Below are the code and all the weights of a small trained network. Each question names an input and a class and asks about switching units off, where a switched-off unit gives its printed mean instead of its output.

import numpy as np


def w(rows, s, z=0):
    codes = np.array(rows[::2]) - 128.0
    scale = np.full(codes.shape[1], s)
    scale[-1] = z or s
    return codes * scale


def f(y):
    return np.maximum(y, 0)


def log_softmax(a):
    a = a - a.max(-1, keepdims=True)
    return a - np.log(np.exp(a).sum(-1, keepdims=True))


def net(x, mask):
    res = np.array(x, float).reshape(1, 2) / 4 @ E
    y = f(res @ A[0][:, :-1].T + A[0][:, -1])
    res = res + np.where(mask, y, B[0][:, -1]) @ B[0][:, :-1]
    return log_softmax(res[-1] @ U[:, :-1].T + U[:, -1])


A, B = {}, {}
E = w([
[34,141,255,142,41],'x0',
[150,229,191,251,205],'x1',
],0.0097)
A[0] = w([
[187,102,61,120,204,115],'N0',
[172,170,159,236,144,117],'N1',
[115,54,96,62,107,123],'N2',
[161,176,169,249,209,80],'N3',
[245,100,74,123,231,67],'N4',
[119,41,73,60,55,98],'N5',
[63,130,162,135,88,96],'N6',
[104,32,138,58,129,68],'N7',
[211,118,71,125,178,87],'N8',
[57,147,195,151,93,59],'N9',
[143,66,107,77,86,69],'N10',
[59,108,229,126,85,103],'N11',
[130,107,98,134,132,229],'N12',
[72,82,83,77,91,181],'N13',
[98,64,76,33,70,73],'N14',
[166,58,154,34,45,127],'N15',
[135,214,160,226,194,69],'N16',
[136,135,149,180,149,253],'N17',
[84,116,182,125,78,77],'N18',
[209,123,61,71,163,58],'N19',
[78,140,169,132,72,89],'N20',
[119,203,127,219,140,101],'N21',
[78,102,199,166,81,171],'N22',
[109,189,182,116,90,199],'N23',
[151,155,85,101,155,219],'N24',
[68,92,170,141,101,83],'N25',
[189,78,91,156,164,69],'N26',
],0.012,0.015)
B[0] = w([
[161,156,137,86,149,192],'N0',
[73,158,157,167,64,207],'N1',
[118,153,144,156,94,210],'N2',
[64,157,194,140,81,218],'N3',
[142,206,150,67,155,193],'N4',
[85,144,174,166,91,228],'N5',
[153,181,122,77,154,177],'N6',
[69,177,154,162,94,180],'N7',
[141,162,159,73,168,176],'N8',
[129,179,138,87,148,183],'N9',
[97,152,169,135,94,173],'N10',
[161,159,121,75,168,222],'N11',
[210,78,87,168,130,224],'N12',
[127,111,142,191,107,238],'N13',
[79,151,177,150,70,217],'N14',
[111,135,158,164,111,231],'N15',
[25,164,173,136,90,210],'N16',
[197,44,88,191,103,252],'N17',
[140,219,137,73,164,174],'N18',
[110,212,150,61,143,174],'N19',
[147,176,126,65,158,178],'N20',
[87,159,174,149,92,193],'N21',
[188,110,136,113,173,240],'N22',
[198,132,113,121,111,236],'N23',
[197,107,126,134,147,214],'N24',
[133,226,135,57,160,167],'N25',
[112,249,151,61,165,152],'N26',
],0.013,0.015)
U = w([
[38,160,177,194,89,93],'0',
[158,174,149,1,167,130],'1',
[213,87,112,228,131,255],'2',
[114,143,93,153,148,91],'3',
[127,115,118,129,172,85],'4',
[77,109,110,144,115,102],'5',
[91,130,115,129,155,94],'6',
],0.019,0.0075)

Each question gives the input, the list of numbers given to net, and the class t.
The units are the neurons (one row each of A and B). Each row of codes is followed by its name. A weight is (code - 128) times the scale printed after its matrix; where a second scale follows, it is the last column's (A, B and U).
mask holds one flag per neuron, in row order. A switched-off neuron (its flag False) gives its mean, the last column of its row in B, instead of its output. The means were averaged over made-up inputs and are rounded, as every weight is.
A unit's drop is (log p(t) with every unit on - log p(t) with that unit switched off) / (log p(t) with every unit on - log p(t) with every unit switched off).
unit that matters most: the unit with the biggest drop
top k neurons: the k neurons with the biggest drops, biggest first
drop when u is switched off: that unit's drop, to one decimal
input [-6,-6], class 0: unit that matters most : N5
input [-4,1], class 1: top 2 neurons : N4, N13
input [8,7], class 1: top 2 neurons : N11, N22
input [-1,-3], class 2: top 2 neurons : N16, N3
input [-5,-5], class 0: top 2 neurons : N5, N14
input [-7,6], class 1: top 3 neurons : N4, N0, N8
input [6,5], class 1: top 2 neurons : N11, N22
input [-8,7], class 1: drop when N19 is switched off : 0.2
input [-3,-4], class 0: drop when N22 is switched off : 0.1
input [8,-7], class 1: drop when N20 is switched off : 0.5
